Below is a small trained network, with its code and all its weights. Each question gives an input and a class and asks what happens when units are switched off, that is, made to give their printed mean instead of their output.

import numpy as np


def w(rows, s, z=0):
    codes = np.array(rows[::2]) - 128.0
    scale = np.full(codes.shape[1], s)
    scale[-1] = z or s
    return codes * scale


def f(y):
    return np.maximum(y, 0)


def log_softmax(a):
    a = a - a.max(-1, keepdims=True)
    return a - np.log(np.exp(a).sum(-1, keepdims=True))


def net(x, mask):
    res = np.array(x, float).reshape(1, 3) / 4 @ E
    y = f(res @ A[0][:, :-1].T + A[0][:, -1])
    res = res + np.where(mask, y, B[0][:, -1]) @ B[0][:, :-1]
    return log_softmax(res[-1] @ U[:, :-1].T + U[:, -1])


A, B = {}, {}
E = w([
[130,200,39,231,204,58,126,225,149,70],'x0',
[57,126,192,161,93,190,11,120,193,50],'x1',
[107,92,110,113,152,28,57,131,226,201],'x2',
],0.011)
A[0] = w([
[124,113,162,63,78,151,114,29,136,161,116],'n0',
[136,183,81,135,68,109,193,96,67,152,125],'n1',
[139,189,33,173,136,103,136,206,135,103,97],'n2',
[149,159,119,158,101,254,193,102,31,10,5],'n3',
[138,99,104,99,139,55,185,162,124,218,162],'n4',
[166,104,62,51,146,88,233,155,85,190,202],'n5',
[112,205,75,187,154,80,111,155,151,38,146],'n6',
[133,55,146,101,27,190,132,62,101,204,100],'n7',
[140,60,154,22,85,160,130,103,132,151,103],'n8',
[113,103,133,103,129,26,97,94,213,179,18],'n9',
[7,107,155,130,106,172,96,126,212,48,199],'n10',
[117,78,83,136,148,108,69,106,187,201,42],'n11',
[99,83,132,125,167,80,64,129,209,203,55],'n12',
[68,108,187,165,90,151,45,147,173,49,186],'n13',
],0.0094,0.0022)
B[0] = w([
[79,158,111,150,70,76,135,167,186,183,223],'n0',
[168,74,165,106,181,143,110,90,152,113,192],'n1',
[102,173,113,162,88,79,162,153,224,165,235],'n2',
[108,35,57,168,179,206,147,172,32,49,249],'n3',
[185,77,195,95,131,187,84,78,146,122,215],'n4',
[151,111,225,54,155,141,120,77,180,168,247],'n5',
[78,159,116,111,25,64,164,152,224,159,244],'n6',
[70,185,111,187,106,61,165,108,165,137,237],'n7',
[108,172,96,189,21,101,165,167,159,150,219],'n8',
[156,98,50,189,187,159,97,154,82,97,210],'n9',
[194,73,238,92,152,140,91,64,169,164,246],'n10',
[106,46,106,193,207,163,99,173,84,28,193],'n11',
[143,115,105,179,150,159,119,151,37,54,215],'n12',
[105,170,186,1,220,161,103,102,135,134,251],'n13',
],0.0087,0.015)
U = w([
[165,119,245,48,157,154,114,90,159,150,246],'0',
[67,215,91,190,71,63,152,153,181,157,85],'1',
[132,64,46,202,173,182,124,157,72,73,28],'2',
],0.012,0.0012)

Each question gives the input, the list of numbers given to net, and the class t.
The units are the neurons (one row each of A and B). Each row of codes is followed by its name. A weight is (code - 128) times the scale printed after its matrix; where a second scale follows, it is the last column's (A, B and U).
mask holds one flag per neuron, in row order. A switched-off neuron (its flag False) gives its mean, the last column of its row in B, instead of its output. The means were averaged over made-up inputs and are rounded, as every weight is.
A unit's drop is (log p(t) with every unit on - log p(t) with that unit switched off) / (log p(t) with every unit on - log p(t) with every unit switched off).
The circuit of an input: a set's keep is (log p(t) with only the set's units on - log p(t) with every unit switched off) / (log p(t) with every unit on - log p(t) with every unit switched off). Starting from the 12 units with the biggest drops (on a tie, the unit counted first), units are removed one at a time, each time the one whose removal leaves the highest keep (on an exact tie, the one counted first), for as long as the keep stays at least 0.8.
units of the circuit, in order: the units of the circuit, biggest drop first
top k neurons: the k neurons with the biggest drops, biggest first
drop of u: that unit's drop, to one decimal
input [-8,6,-5], class 1: top 2 neurons : (n7, n8)
input [-7,0,6], class 1: top 4 neurons : (n0, n7, n8, n3)
input [5,-2,-4], class 1: top 2 neurons : (n2, n6)
input [-8,2,-7], class 1: units of the circuit, in order : (n7)
input [-3,0,4], class 2: top 2 neurons : (n6, n2)
input [-2,2,3], class 2: units of the circuit, in order : (n5, n6)
input [7,2,8], class 2: top 3 neurons : (n11, n12, n9)
input [-8,-1,7], class 1: top 2 neurons : (n0, n7)
input [5,-7,8], class 2: top 4 neurons : (n9, n11, n12, n10)
input [-4,-3,-2], class 1: top 4 neurons : (n10, n13, n7, n8)
input [4,-4,-1], class 0: top 3 neurons : (n5, n7, n8)
input [3,-3,3], class 0: top 3 neurons : (n3, n4, n7)
input [6,-7,4], class 0: top 2 neurons : (n4, n5)
input [6,-7,-3], class 0: units of the circuit, in order : (n5)
input [-3,0,2], class 1: drop of n3 : 0.2
input [7,7,4], class 0: drop of n10 : 2.2
input [3,-6,-1], class 0: drop of n13 : 0.0
